Below are the code and all the weights of a small trained network. Each question names an input and a target symbol and asks about switching units off, where a switched-off unit gives its printed mean instead of its output.

import numpy as np


def w(rows, s, z=0):
    codes = np.array(rows[::2]) - 128.0
    scale = np.full(codes.shape[1], s)
    scale[-1] = z or s
    return codes * scale


def f(y):
    return np.maximum(y, 0)


def softmax(a):
    e = np.exp(a - a.max(-1, keepdims=True))
    return e / e.sum(-1, keepdims=True)


def log_softmax(a):
    a = a - a.max(-1, keepdims=True)
    return a - np.log(np.exp(a).sum(-1, keepdims=True))


def net(x, mask):
    ids = ['αβεζηθλμξπστψω'.index(c) for c in x.split()]
    T = len(ids)
    res = E[ids] + P[:T]
    r = res
    for j in range(3):
        rows = slice(2 * j, 2 * j + 2)
        q, k, v = (r @ M[0][rows].T for M in (Q, K, V))
        z = softmax(np.where(np.tri(T) > 0, q @ k.T / 2**0.5, -1e9)) @ v
        o = O[0][rows]
        res = res + np.where(mask[j], z, o[:, -1]) @ o[:, :-1]
    y = f(res @ A[0][:, :-1].T + A[0][:, -1])
    res = res + np.where(mask[3:7], y, B[0][:, -1]) @ B[0][:, :-1]
    return log_softmax(res[-1] @ U[:, :-1].T + U[:, -1])


Q, K, V, O, A, B = {}, {}, {}, {}, {}, {}
E = w([
[149,70,195],'α',
[189,201,200],'β',
[52,172,41],'ε',
[97,91,174],'ζ',
[123,88,164],'η',
[104,29,141],'θ',
[249,120,119],'λ',
[136,202,119],'μ',
[153,183,50],'ξ',
[107,44,144],'π',
[82,59,187],'σ',
[153,212,200],'τ',
[104,51,54],'ψ',
[167,95,214],'ω',
],0.019)
P = w([
[246,180,171],'0',
[253,179,175],'1',
[240,155,163],'2',
[210,158,163],'3',
[196,141,149],'4',
[188,142,141],'5',
[183,142,139],'6',
[175,160,133],'7',
[165,160,129],'8',
[169,168,135],'9',
[145,170,132],'10',
[148,164,137],'11',
[164,154,132],'12',
[144,167,133],'13',
],0.0046)
Q[0] = w([
[148,129,166],'head 1',
[170,163,116],'head 1',
[120,142,5],'head 2',
[171,167,73],'head 2',
[111,186,133],'head 3',
[123,85,191],'head 3',
],0.019)
K[0] = w([
[156,69,70],'head 1',
[118,57,79],'head 1',
[38,169,91],'head 2',
[108,142,157],'head 2',
[247,91,77],'head 3',
[83,134,153],'head 3',
],0.016)
V[0] = w([
[2,200,157],'head 1',
[147,86,158],'head 1',
[224,114,58],'head 2',
[101,165,40],'head 2',
[168,118,86],'head 3',
[80,166,58],'head 3',
],0.011)
O[0] = w([
[107,154,162,1],'head 1',
[116,75,158,145],'head 1',
[254,118,68,217],'head 2',
[119,132,71,110],'head 2',
[135,11,67,173],'head 3',
[202,162,113,64],'head 3',
],0.0074,0.0081)
A[0] = w([
[104,170,162,148],'neuron 1',
[187,124,177,2],'neuron 2',
[24,66,96,133],'neuron 3',
[92,118,4,137],'neuron 4',
],0.016,0.0059)
B[0] = w([
[155,175,180,151],'neuron 1',
[2,160,106,213],'neuron 2',
[164,129,173,182],'neuron 3',
[118,137,104,254],'neuron 4',
],0.013,0.0093)
U = w([
[183,87,175,139],'α',
[186,170,39,22],'β',
[183,45,142,131],'ε',
[244,168,123,186],'ζ',
[165,100,150,124],'η',
[105,92,74,195],'θ',
[156,37,65,159],'λ',
[30,122,117,74],'μ',
[145,82,138,172],'ξ',
[86,169,110,75],'π',
[59,76,132,135],'σ',
[45,211,42,10],'τ',
[121,178,125,153],'ψ',
[211,44,151,102],'ω',
],0.011,0.013)

Each question gives the input, a string of symbols that net reads in full, and the target symbol t.
The units are the heads (2 rows each of Q, K, V and O) and the neurons (one row each of A and B). Each row of codes is followed by its name. A weight is (code - 128) times the scale printed after its matrix; where a second scale follows, it is the last column's (O, A, B and U).
mask holds one flag per unit, heads first, then neurons. A switched-off unit (its flag False) gives its mean, the last column of its rows in O or B, instead of its output. The means were averaged over made-up inputs and are rounded, as every weight is.
A unit's drop is (log p(t) with every unit on - log p(t) with that unit switched off) / (log p(t) with every unit on - log p(t) with every unit switched off).
The circuit of an input: a set's keep is (log p(t) with only the set's units on - log p(t) with every unit switched off) / (log p(t) with every unit on - log p(t) with every unit switched off). Starting from all 7 units, units are removed one at a time, each time the one whose removal leaves the highest keep (on an exact tie, the one counted first), for as long as the keep stays at least 0.8.
circuit, biggest first: the units of the circuit, biggest drop first
unit that matters most: the unit with the biggest drop
k most important neurons: the k neurons with the biggest drops, biggest first
which heads matter: for each layer, one digit per head in row order, 1 if its drop is at least 0.15 and else 0, layers parted by /
drop of u: that unit's drop, to one decimal
input ε η α, target σ: unit that matters most	neuron 2
input μ ε τ μ μ σ, target α: circuit, biggest first	head 2; neuron 2; neuron 3
input ψ ε μ ξ, target β: circuit, biggest first	neuron 2; head 3; neuron 4; head 2
input ξ μ ω, target μ: circuit, biggest first	neuron 2; head 2
input β τ μ ξ, target β: 3 most important neurons	neuron 4; neuron 2; neuron 3
input ψ λ λ, target θ: which heads matter	000
input λ μ μ, target λ: which heads matter	101
input λ λ η μ τ μ μ τ α λ α α ξ, target λ: which heads matter	001
input μ τ μ ψ α, target σ: 2 most important neurons	neuron 2; neuron 3
input ε μ ζ μ τ, target ψ: 3 most important neurons	neuron 1; neuron 2; neuron 3
input μ μ σ μ μ μ μ μ μ, target ζ: drop of head 1	0.1
input μ τ λ μ ω ξ, target λ: drop of head 3	0.7
input μ τ μ μ μ, target ζ: drop of head 3	0.3
input τ τ τ, target ψ: unit that matters most	neuron 1
input μ π τ α σ, target α: drop of neuron 2	0.2
